Below is a small trained network, with its code and all its weights. Each question gives an input and a class and asks what happens when units are switched off, that is, made to give their printed mean instead of their output.

import numpy as np


def w(rows, s, z=0):
    codes = np.array(rows[::2]) - 128.0
    scale = np.full(codes.shape[1], s)
    scale[-1] = z or s
    return codes * scale


def f(y):
    return np.maximum(y, 0)


def log_softmax(a):
    a = a - a.max(-1, keepdims=True)
    return a - np.log(np.exp(a).sum(-1, keepdims=True))


def net(x, mask):
    res = np.array(x, float).reshape(1, 7) / 4 @ E
    y = f(res @ A[0][:, :-1].T + A[0][:, -1])
    res = res + np.where(mask, y, B[0][:, -1]) @ B[0][:, :-1]
    return log_softmax(res[-1] @ U[:, :-1].T + U[:, -1])


A, B = {}, {}
E = w([
[219,70,182,233,132,229,207,127],'x0',
[174,148,51,196,254,94,92,24],'x1',
[116,133,135,138,130,129,127,125],'x2',
[130,140,136,127,125,130,123,122],'x3',
[179,101,224,172,185,17,75,236],'x4',
[128,123,119,127,128,130,125,134],'x5',
[132,120,118,124,129,124,133,134],'x6',
],0.0087)
A[0] = w([
[173,122,56,178,237,97,107,39,47],'N0',
[177,102,162,182,139,174,180,132,131],'N1',
[87,164,90,87,147,89,122,147,132],'N2',
[60,147,104,70,149,69,103,139,123],'N3',
[74,157,35,110,91,223,170,69,56],'N4',
[150,125,99,149,155,104,125,94,18],'N5',
[100,111,174,114,72,126,139,209,4],'N6',
[170,107,161,201,129,184,199,137,116],'N7',
[175,117,135,172,89,135,159,108,86],'N8',
[83,148,102,88,117,62,74,117,116],'N9',
[155,88,193,146,152,84,53,197,6],'N10',
[185,154,92,161,192,71,102,110,48],'N11',
[62,188,93,90,116,48,65,129,108],'N12',
[84,140,95,78,122,79,80,112,124],'N13',
[182,119,139,153,147,170,156,125,111],'N14',
[93,129,87,109,109,169,156,63,36],'N15',
[175,114,196,176,176,26,76,222,58],'N16',
[82,161,123,62,119,88,80,110,64],'N17',
[107,121,79,152,107,155,111,138,64],'N18',
[146,113,90,172,170,124,78,56,25],'N19',
[100,134,90,99,85,170,146,67,28],'N20',
[107,83,187,74,1,137,169,185,3],'N21',
[200,90,156,176,142,180,164,112,128],'N22',
],0.0094,0.0028)
B[0] = w([
[62,227,173,108,45,144,129,229,247],'N0',
[176,84,72,167,148,169,84,131,207],'N1',
[169,106,96,152,142,167,96,138,186],'N2',
[155,99,91,193,151,162,89,131,205],'N3',
[136,109,165,64,183,39,200,54,244],'N4',
[97,166,168,126,118,169,146,153,161],'N5',
[71,185,160,120,85,142,147,165,184],'N6',
[182,88,52,188,177,191,75,146,217],'N7',
[169,106,131,159,117,131,96,129,170],'N8',
[162,78,108,182,160,186,83,120,202],'N9',
[141,126,150,74,152,51,177,71,191],'N10',
[62,197,178,91,72,108,144,175,196],'N11',
[169,81,88,169,136,177,82,123,224],'N12',
[163,85,84,202,154,164,84,140,200],'N13',
[129,105,108,141,139,149,72,123,182],'N14',
[137,125,132,70,144,62,189,91,192],'N15',
[146,115,153,49,170,26,207,2,228],'N16',
[173,123,82,186,127,177,105,134,196],'N17',
[137,131,145,127,138,100,137,123,146],'N18',
[78,163,168,100,66,131,125,193,193],'N19',
[123,143,151,81,151,88,165,62,193],'N20',
[40,201,174,128,77,150,107,209,221],'N21',
[171,92,86,174,136,180,92,145,213],'N22',
],0.0076,0.013)
U = w([
[192,60,89,179,159,177,44,112,195],'0',
[131,113,149,60,170,50,200,1,182],'1',
[22,196,160,111,61,141,109,215,2],'2',
],0.0092,0.0015)

Each question gives the input, the list of numbers given to net, and the class t.
The units are the neurons (one row each of A and B). Each row of codes is followed by its name. A weight is (code - 128) times the scale printed after its matrix; where a second scale follows, it is the last column's (A, B and U).
mask holds one flag per neuron, in row order. A switched-off neuron (its flag False) gives its mean, the last column of its row in B, instead of its output. The means were averaged over made-up inputs and are rounded, as every weight is.
A unit's drop is (log p(t) with every unit on - log p(t) with that unit switched off) / (log p(t) with every unit on - log p(t) with every unit switched off).
The circuit of an input: a set's keep is (log p(t) with only the set's units on - log p(t) with every unit switched off) / (log p(t) with every unit on - log p(t) with every unit switched off). Starting from the 12 units with the biggest drops (on a tie, the unit counted first), units are removed one at a time, each time the one whose removal leaves the highest keep (on an exact tie, the one counted first), for as long as the keep stays at least 0.8.
units of the circuit, in order: the units of the circuit, biggest drop first
top k neurons: the k neurons with the biggest drops, biggest first
drop of u: that unit's drop, to one decimal
input [6,7,-2,3,-4,0,-8], class 2: units of the circuit, in order => N0
input [-6,-6,-6,0,5,-5,4], class 0: top 2 neurons => N0, N12
input [5,-4,-8,-3,6,-1,4], class 1: top 2 neurons => N16, N10
input [2,-4,5,6,5,6,6], class 1: top 2 neurons => N16, N0
input [-8,-8,5,1,6,5,-8], class 0: top 4 neurons => N12, N0, N9, N3
input [-5,-2,-5,1,5,-2,2], class 0: top 2 neurons => N4, N12
input [-3,4,2,-8,2,-8,0], class 2: top 3 neurons => N0, N11, N7
input [-4,-2,2,-1,5,0,0], class 1: top 3 neurons => N16, N10, N7
input [-4,5,5,4,-4,-4,-5], class 2: top 4 neurons => N0, N16, N19, N7
input [-7,-2,-7,-6,7,7,5], class 0: top 4 neurons => N12, N4, N3, N9
input [3,2,-8,-5,-4,-3,2], class 1: top 2 neurons => N4, N12
input [-7,-8,5,-1,-8,8,2], class 1: top 4 neurons => N4, N20, N0, N15
input [2,-4,-5,-5,5,5,-4], class 1: top 3 neurons => N16, N0, N10
input [2,6,-5,0,7,-4,1], class 1: units of the circuit, in order => N16
input [4,6,5,-6,-4,5,7], class 2: drop of N0 => 0.5
input [-6,-3,0,3,-6,-2,-6], class 0: drop of N9 => 0.2
input [-6,5,-4,-6,8,-5,-5], class 1: drop of N16 => 3.8
input [-8,-8,-5,-3,-8,-1,7], class 0: drop of N3 => 0.3
